Each row has a name. After each piece below comes the name of the row it's from, unless a question asks for something else. Each question is about the rows just above it. Places in a row count from 1.

Columns, left to right: X J W V D S
[136  96 160 147 165 167] = j_489
[106 130 136 125 173 154] = j_713
[ 80 124 101 141  90 122] = j_179
[138 103 118 152  87 146] = j_112
[128  96 161 147 108  84] = j_702
[138  75  98 178  91 176] = j_201
[163 118 171  84  90 123] = j_666
Go on from [ 96 160 147] to the end of its row. : [165 167]
Row and place where [147 108  84] starts: : j_702, 4
Which column holds [128 138] top down? : X
[ 90 122] begins in row and place : j_179, 5
[122 146  84 176] is in which column, read top down? : S
Go on from [147 165] to the end of its row. : [167]

Columns, left to right: Y Z P G
[167 125 164 122] -> j_166
[ 79 164 123 125] -> j_447
[ 66 144 104  75] -> j_216
[ 79 164 122 125] -> j_566
[ 99 152  89 140] -> j_754
[ 98  99 157 184] -> j_191
[123 133  79 122] -> j_318
[184 136 149 178] -> j_830
[186 130 149  88] -> j_888
[ 80 150  84 120] -> j_480
The rest of the row after [164 123]: : [125]
Row and place where [152  89 140] starts: : j_754, 2
[ 98  99 157 184] is in which row? : j_191
[136 130 150] is in which column, read top down? : Z
Where does [164 122 125] start? Give its row and place. : j_566, 2
Which column holds this, read top down? [ 79  66  79  99  98 123] : Y
[122 125  75 125 140 184] is in which column, read top down? : G

Columns, left to right: A N T H E
[137 153 110 114 110] -> j_515
[112 154 110 114 110] -> j_14
[137 154 110 114 110] -> j_280
[127 153 128 125 111] -> j_298
The rest of the row after [128 125]: : [111]
After [137 154], its row goes on with : [110 114 110]

Columns, left to right: R M B K U C
[133 131 170 116 101 127] -> j_228
[132 131 170 116 101 147] -> j_32
[149 134 106 169 131 112] -> j_981
[ 90  98 133 149 131 113] -> j_63
[133 149 131] begins in row and place : j_63, 3
Which column holds [112 113] top down? : C
Go on from [149 134] to the end of its row. : [106 169 131 112]
[133 132] is in which column, read top down? : R
Where does [133 131 170 116] start? Give its row and place. : j_228, 1
After [132 131 170 116 101], its row goes on with : [147]
After [132 131 170], its row goes on with : [116 101 147]

Columns, left to right: Tofis vuvi mumu Votag
[146 164  94 133] = j_903
[118 102 134 135] = j_696
[124 160 135 149] = j_826
[118 102 146 135] = j_329
[147 164  94 133] = j_47
[124 160 137  84] = j_756
[146 138  95 155] = j_248
[146 114  93 171] = j_936
Go on from [146 164] to the end of its row. : [ 94 133]
The rest of the row after [147 164]: : [ 94 133]

Columns, left to right: gapi pefi bokof gavi
[187  67  95 141] : j_529
[182  67  93 104] : j_838
[187  67  96 147] : j_441
[149  67  94 104] : j_465
The rest of the row after [187  67  96]: : [147]
[ 95 141] begins in row and place : j_529, 3
[187 182 187] is in which column, read top down? : gapi
The rest of the row after [67 95]: : [141]
Go on from [67 96] to the end of its row. : [147]
Go on from [182  67  93] to the end of its row. : [104]

Columns, left to right: Gorok telu Gom Tobi bik dulos soluz Vuvus viv Zime
[119 126  83 162 139 113 144 128  98 138]  j_875
[111 138 181 119 111 148 146 112 135 109]  j_180
[139 144 167  99 115 114 167 114 138 120]  j_491
[121 144 167  99 115 114 167 114 138 120]  j_164
[105  84 159 132 149 149 109 120 139 126]  j_175
[109 161 128 116 121 102 160 102 106 146]  j_887
[111 138 181 119 111 148 146 132 135 109]  j_369
[111 138  99 167 111 148 146 112 135 109]  j_259
Which column holds this, read top down? [ 99 132 116 119] : Tobi
find: [121 144 167  99 115 114 167 114 138 120] : j_164

Columns, left to right: beli bop Lak vode Gozan nadur vuv Fome mifeb
[119 115 113 106 161 164 159 135 143] -> j_743
[145 105 139 115 118 108 136  93  89] -> j_894
[175 108 146 100 128 116 114 142 162] -> j_161
[127 121  79 101 130  92 130 147 147] -> j_678
[145 139 105 115 143  92  95 136 111] -> j_623
[ 96  96  82 107  80 152 138 109  93] -> j_13
Row and place where [145 105 139 115] starts: : j_894, 1
Go on from [ 95 136] to the end of its row. : [111]
[106 115 100 101 115] is in which column, read top down? : vode
After [152 138 109], its row goes on with : [93]
[119 145 175 127] is in which column, read top down? : beli

Columns, left to right: fikem dufe riz zufu vala tinib non mit detok Giru
[131 136 128 119 136 121 187 128 124 119]  j_925
[123 135 122 125 142 104 126 142 110 144]  j_284
[110 136 128 119 135 148 157 127 109 135]  j_97
[120 127 113 123 119 119 120 117 151 128]  j_150
[129 126 120 128 120 119 108 120 153 101]  j_445
[131 118 125 140 140 136 137 122 115 123]  j_569
[138 115 149 147 109 119  96 137 141 125]  j_139
[138 126 148 126 126 124 127 139 121 126]  j_370
[135 139 131 113 137 125 150 134 105 149]  j_90
[165 139 123 115 138 148 122 145 133 151]  j_26
[125 142 136 125 128 134 129 126 133 124]  j_884
Where does [137 125 150] start? Give its row and place. : j_90, 5
Which column holds [135 119 120 140] top down? : vala
Go on from [136 128 119 135] to the end of its row. : [148 157 127 109 135]

Columns, left to right: mobi tunak Div Nusel tumeg zeru Fepu puna Fipo
[166 189 184  74 153 137  93 135  67] : j_928
[ 94  75 189 117 137 154  93 126  67] : j_350
[142  74 189 184 137 153 128 150 157] : j_939
Go on from [137 153] to the end of its row. : [128 150 157]
Where does [ 74 189 184 137 153] start? Give its row and place. : j_939, 2
After [ 74 189], its row goes on with : [184 137 153 128 150 157]
Where does [ 93 135  67] start? Give its row and place. : j_928, 7

Columns, left to right: sozik geb Kenek tusi Fomoz
[127 113 121 135 106] = j_308
[107 139 132  93 142] = j_625
[119 123 153 117 151] = j_338
[107 134 131  93 121] = j_590
[107 135 131  93 121] = j_773
[113 178 127  93 142] = j_602
[111 123 128 100 123] = j_273
[114 117 101 104  91] = j_130
[114 128 103 105 100] = j_144
find: [107 139 132  93 142] : j_625
Which column holds this, read top down? [93 93 93] : tusi
The rest of the row after [107 139 132  93]: : [142]

Columns, left to right: ruro Nilis nese nol niser buke zer zufa
[117 122 132 140 137 151 155 151] = j_215
[117 126 140 138 135 142 151 145] = j_347
[117 115 150 147 130 154 139 140] = j_272
[130 141 159 155 142 168 174 165] = j_484
Which column holds this, read top down? [154 168] : buke
Row and place where [140 137 151 155] starts: : j_215, 4
Which column holds this, read top down? [145 140] : zufa
[126 115 141] is in which column, read top down? : Nilis
Where does [150 147 130 154 139 140] start? Give its row and place. : j_272, 3

Columns, left to right: viga Belel gekav nobup tiluv fuv bila
[124 123 101 121 146 120 105] : j_690
[167 126 125 118 148 107 119] : j_736
[ 96 141 140 140 119 131 132] : j_156
[158 112 105 112 143 115 123] : j_519
[102 117 142 126 101 162 127] : j_537
[131 117 111 139 116 161 153] : j_761
[114 137 137 120 129  82 157] : j_967
[ 98 132 135 127 116 123 132] : j_488
[ 87 136 118 120 136 103 104] : j_783
[146 126 107 138 140 145 129] : j_856
[119 143 101 116 129 116 136] is in which column, read top down? : tiluv
Row and place where [111 139] starts: : j_761, 3
Row and place where [112 105 112 143] starts: : j_519, 2

Columns, left to right: sape veleb dafum Tuge rafe sak sedi Sirop tuf Lofu
[153 159 109 113 164 164 109 150 141 123] : j_730
[101 135 143 149  95 169 143 145 143 101] : j_288
[146 122 111 115 159  92 118 112 111 151] : j_760
[126 125 111 122 138 112 122 113 111 133] : j_742
[141 164 109 159 153 150 164 109 113 150] : j_889
[162 109 172 106 117 113 102 168 167 122] : j_541
find: [141 164 109 159 153 150 164 109 113 150] : j_889
Where does [122 111 115 159  92 118 112 111 151] start? Give its row and place. : j_760, 2
Go on from [143 149  95 169 143] to the end of its row. : [145 143 101]
Where does [141 164 109 159 153 150 164 109 113] start? Give its row and place. : j_889, 1

Columns, left to right: Semal pip Pemaz Voso
[120 125 148  76] = j_72
[106 132 152  94] = j_653
[106 132 152  93] = j_878
[106 132 121  86] = j_788
The row with [106 132 152  93] is : j_878
The rest of the row after [106 132 121]: : [86]

Columns, left to right: mumet pimaf tok Noled Nepu fur tuka
[ 96 145 113  91  87 142 131] = j_779
[107 145  99 149 159 149 135] = j_493
[147 137 137 157 109 116 161] = j_389
[ 91 138 139 136 165 156 129] = j_110
[158  99 141 117 103 141 120] = j_705
[113 105 120 110 120  89  91] = j_883
[159 153 151 115 108 116 161] = j_853
[142 110 117  81 151 118 184] = j_190
Row and place where [158  99 141] starts: : j_705, 1
Which column holds [113 159 142] top down? : mumet
The rest of the row after [117  81 151 118]: : [184]

Columns, left to right: zevaz Das nebil vetik Mas ret kog
[173  93  98  97 105 106 145] = j_891
[ 73 132 150 175 165 130 132] = j_451
[171 104  69  94  80 109 144] = j_504
[ 74 132 150 175 165 129  86] = j_496
[ 77 153 150  70 132 130 133] = j_691
[ 73 171] is in which column, read top down? : zevaz
The rest of the row after [ 73 132 150 175 165]: : [130 132]
Which column holds [74 77] top down? : zevaz
The rest of the row after [132 130]: : [133]

Columns, left to right: ris mola boz Kur
[154 167 106 117] -> j_974
[146 167 106 118] -> j_799
[146 167 119 118] -> j_294
[154 119 109 149] -> j_801
[176 167 107 118] -> j_539
[154 119 116 131] -> j_556
[169 124 119 140] -> j_701
After [167 107], its row goes on with : [118]
After [154 119 109], its row goes on with : [149]
Which column holds [149 118 131 140] top down? : Kur

